Below are the code and all the weights of a small trained network. Each question names an input and a class and asks about switching units off, where a switched-off unit gives its printed mean instead of its output.

import numpy as np


def w(rows, s, z=0):
    codes = np.array(rows[::2]) - 128.0
    scale = np.full(codes.shape[1], s)
    scale[-1] = z or s
    return codes * scale


def norm(h):
    return h / np.sqrt((h * h).mean(-1, keepdims=True) + 1e-5)


def f(y):
    return y / 2 * (1 + np.tanh(0.7978845608 * (y + 0.044715 * y**3)))


def log_softmax(a):
    a = a - a.max(-1, keepdims=True)
    return a - np.log(np.exp(a).sum(-1, keepdims=True))


def net(x, mask):
    res = np.array(x, float).reshape(1, 6) / 4 @ E
    u = 0
    for l in range(4):
        y = f(norm(res) @ A[l][:, :-1].T + A[l][:, -1])
        res = res + np.where(mask[u : u + 9], y, B[l][:, -1]) @ B[l][:, :-1]
        u += 9
    return log_softmax(norm(res)[-1] @ U[:, :-1].T + U[:, -1])


A, B = {}, {}
E = w([
[58,221,71,106,98,105,137,102,93,135,176],'x0',
[169,212,137,87,149,232,181,95,203,154,60],'x1',
[33,37,79,120,2,225,115,97,235,149,42],'x2',
[100,125,150,153,186,240,114,29,90,84,184],'x3',
[93,144,149,174,96,164,238,217,113,143,157],'x4',
[126,105,196,80,48,148,143,87,45,171,126],'x5',
],0.0063)
A[0] = w([
[121,102,136,51,161,96,49,63,140,149,136,16],'0.n0',
[190,164,100,88,105,100,92,171,131,236,86,4],'0.n1',
[172,156,118,159,213,98,159,134,65,168,117,90],'0.n2',
[124,183,173,109,113,140,138,94,132,87,79,86],'0.n3',
[141,168,36,223,162,118,129,117,219,102,148,139],'0.n4',
[112,221,182,112,3,114,99,94,116,149,201,104],'0.n5',
[167,135,135,142,131,185,150,55,135,111,179,75],'0.n6',
[138,93,188,82,88,108,202,20,64,230,109,17],'0.n7',
[185,98,104,16,135,89,90,74,204,134,186,100],'0.n8',
],0.0066,0.0019)
B[0] = w([
[121,135,147,170,142,128,127,193,58,76,42,195],'0.n0',
[94,125,109,110,130,86,135,147,95,243,159,222],'0.n1',
[103,147,136,59,114,132,113,69,197,93,175,252],'0.n2',
[92,130,120,75,175,118,174,94,193,169,6,164],'0.n3',
[94,101,142,201,182,34,143,93,170,157,80,239],'0.n4',
[191,114,74,192,169,80,160,72,144,101,56,235],'0.n5',
[75,107,138,138,136,138,137,149,80,206,156,195],'0.n6',
[142,122,183,226,179,58,126,107,255,100,161,248],'0.n7',
[68,177,177,113,144,137,142,155,100,85,38,217],'0.n8',
],0.0077,0.003)
A[1] = w([
[104,130,147,184,95,147,254,175,126,76,161,39],'1.n0',
[131,40,136,163,52,86,111,145,86,71,140,12],'1.n1',
[59,125,116,175,52,133,148,153,164,86,78,116],'1.n2',
[164,91,84,145,158,113,100,155,141,137,134,10],'1.n3',
[211,30,203,88,187,163,92,188,155,149,121,128],'1.n4',
[202,133,228,120,8,123,129,59,84,140,113,162],'1.n5',
[153,167,120,59,140,168,170,163,137,123,166,232],'1.n6',
[175,128,94,133,99,145,145,160,104,109,134,9],'1.n7',
[167,187,161,97,161,87,146,182,129,102,145,92],'1.n8',
],0.0074,0.0016)
B[1] = w([
[90,163,164,120,164,106,64,201,82,33,3,189],'1.n0',
[124,84,80,106,208,95,91,150,129,126,214,210],'1.n1',
[238,148,176,95,72,167,34,59,162,78,156,255],'1.n2',
[117,210,137,166,209,103,161,109,103,192,71,132],'1.n3',
[183,214,2,211,24,163,209,56,25,121,165,217],'1.n4',
[113,188,142,218,205,23,207,186,247,83,22,185],'1.n5',
[178,131,101,47,146,158,116,109,140,78,116,158],'1.n6',
[195,167,137,72,192,144,61,102,201,157,156,101],'1.n7',
[165,140,184,113,34,168,56,75,116,140,104,218],'1.n8',
],0.0062,0.0042)
A[2] = w([
[148,167,135,54,127,147,162,112,134,241,80,95],'2.n0',
[168,232,212,197,236,103,88,153,114,189,106,253],'2.n1',
[148,91,122,187,75,180,157,200,99,101,101,104],'2.n2',
[212,112,76,45,60,55,109,241,135,253,100,32],'2.n3',
[51,216,16,109,105,56,125,40,87,116,36,100],'2.n4',
[36,43,184,133,189,232,151,70,48,140,195,5],'2.n5',
[120,158,175,101,130,166,131,252,88,63,46,126],'2.n6',
[165,128,67,158,40,128,133,133,83,55,146,96],'2.n7',
[92,181,161,82,136,159,133,75,112,189,70,139],'2.n8',
],0.0063,0.0023)
B[2] = w([
[84,48,108,131,205,210,151,230,131,141,232,167],'2.n0',
[86,86,142,124,52,164,131,104,207,89,101,254],'2.n1',
[133,185,90,107,71,147,159,64,89,96,126,145],'2.n2',
[26,203,245,182,170,164,72,64,62,212,103,192],'2.n3',
[185,155,68,211,111,224,168,168,86,83,159,212],'2.n4',
[64,210,194,152,141,117,50,99,84,241,105,161],'2.n5',
[139,114,133,129,194,160,97,123,62,30,18,149],'2.n6',
[182,128,1,112,195,170,109,200,120,157,149,152],'2.n7',
[194,74,103,86,165,90,85,192,93,104,97,178],'2.n8',
],0.0069,0.0071)
A[3] = w([
[121,190,33,189,136,127,168,104,136,112,162,99],'3.n0',
[156,191,186,91,159,216,214,112,192,88,84,175],'3.n1',
[106,60,119,73,108,26,101,116,41,109,234,96],'3.n2',
[71,39,124,124,99,53,67,59,30,28,120,251],'3.n3',
[99,72,76,118,30,172,74,132,174,150,82,194],'3.n4',
[179,66,119,100,175,204,239,126,128,165,99,165],'3.n5',
[229,217,199,82,147,100,94,143,133,87,186,134],'3.n6',
[121,161,133,187,238,187,139,2,107,126,125,155],'3.n7',
[33,76,126,200,126,152,101,131,236,75,183,133],'3.n8',
],0.0059,0.0024)
B[3] = w([
[196,125,142,160,90,152,178,118,105,171,121,161],'3.n0',
[102,79,89,121,163,111,89,145,115,144,154,253],'3.n1',
[140,60,78,116,143,158,147,152,158,171,132,162],'3.n2',
[114,156,135,79,157,185,145,178,168,126,98,228],'3.n3',
[122,155,209,61,91,94,166,69,59,85,212,201],'3.n4',
[162,148,77,142,163,75,100,191,121,119,200,174],'3.n5',
[114,91,143,86,37,176,133,2,149,100,143,167],'3.n6',
[120,145,142,132,57,65,137,183,97,162,115,231],'3.n7',
[164,110,139,108,146,91,154,90,158,149,128,207],'3.n8',
],0.0099,0.006)
U = w([
[135,118,192,4,63,160,110,61,169,97,169,248],'0',
[119,113,154,195,156,71,178,122,234,118,76,156],'1',
[39,190,198,145,145,132,80,158,86,241,94,114],'2',
[112,139,123,92,157,180,95,201,111,24,33,189],'3',
[215,159,51,165,90,160,174,153,87,142,140,1],'4',
[128,56,80,53,226,156,110,233,178,185,170,20],'5',
],0.011,0.00053)

Each question gives the input, the list of numbers given to net, and the class t.
The units are the neurons (one row each of A and B). Each row of codes is followed by its name. A weight is (code - 128) times the scale printed after its matrix; where a second scale follows, it is the last column's (A, B and U).
mask holds one flag per neuron, layer by layer. A switched-off neuron (its flag False) gives its mean, the last column of its row in B, instead of its output. The means were averaged over made-up inputs and are rounded, as every weight is.
A unit's drop is (log p(t) with every unit on - log p(t) with that unit switched off) / (log p(t) with every unit on - log p(t) with every unit switched off).
The circuit of an input: a set's keep is (log p(t) with only the set's units on - log p(t) with every unit switched off) / (log p(t) with every unit on - log p(t) with every unit switched off). Starting from the 12 units with the biggest drops (on a tie, the unit counted first), units are removed one at a time, each time the one whose removal leaves the highest keep (on an exact tie, the one counted first), for as long as the keep stays at least 0.8.
units of the circuit, in order: the units of the circuit, biggest drop first
most important unit: the unit with the biggest drop
k most important neurons: the k neurons with the biggest drops, biggest first
k most important neurons of layer l: the k neurons of layer l with the biggest drops, biggest first
input [-5,4,6,-1,7,4], class 3: units of the circuit, in order : (1.n0 2.n6)
input [4,5,-1,6,4,-8], class 1: most important unit : 0.n4
input [2,0,-1,-7,-7,8], class 1: 2 most important neurons of layer 0 : (0.n7 0.n5)
input [3,-5,-4,-6,4,-2], class 2: units of the circuit, in order : (2.n3 0.n7)
input [2,-3,-4,7,-7,7], class 1: 2 most important neurons of layer 0 : (0.n7 0.n5)
input [-6,7,-2,5,-7,3], class 3: units of the circuit, in order : (0.n8 0.n0)
input [-8,4,7,6,-1,3], class 4: units of the circuit, in order : (1.n4 2.n1)
input [8,4,7,-4,7,-7], class 4: 4 most important neurons : (2.n4 0.n7 2.n1 0.n4)
input [6,-3,-4,-8,6,-6], class 2: 3 most important neurons : (2.n3 0.n7 1.n4)
input [2,2,6,-8,0,4], class 2: 2 most important neurons : (2.n3 0.n1)
input [6,-1,-2,8,-6,4], class 2: units of the circuit, in order : (2.n5 0.n6)
input [4,-5,1,-5,-4,6], class 1: 2 most important neurons : (0.n7 1.n4)
input [6,-8,7,6,0,-3], class 5: units of the circuit, in order : (1.n1 3.n3)
input [-7,-1,-4,7,1,4], class 2: 2 most important neurons of layer 0 : (0.n6 0.n5)
input [-6,3,-5,-7,8,-1], class 3: most important unit : 1.n0
input [-8,8,6,4,0,6], class 4: 3 most important neurons of layer 3 : (3.n5 3.n3 3.n4)
input [5,8,-6,-2,0,1], class 5: units of the circuit, in order : (2.n0 3.n1)
input [1,8,7,-1,-7,-2], class 5: units of the circuit, in order : (2.n0 2.n1 3.n1)
input [3,0,-5,8,0,5], class 2: 2 most important neurons of layer 3 : (3.n7 3.n4)
input [6,7,2,-4,1,-6], class 5: most important unit : 2.n0
input [6,5,1,2,-6,3], class 3: 4 most important neurons : (0.n0 0.n8 1.n4 2.n8)
input [-8,-4,-7,-1,-8,7], class 3: 3 most important neurons : (0.n0 1.n5 0.n8)
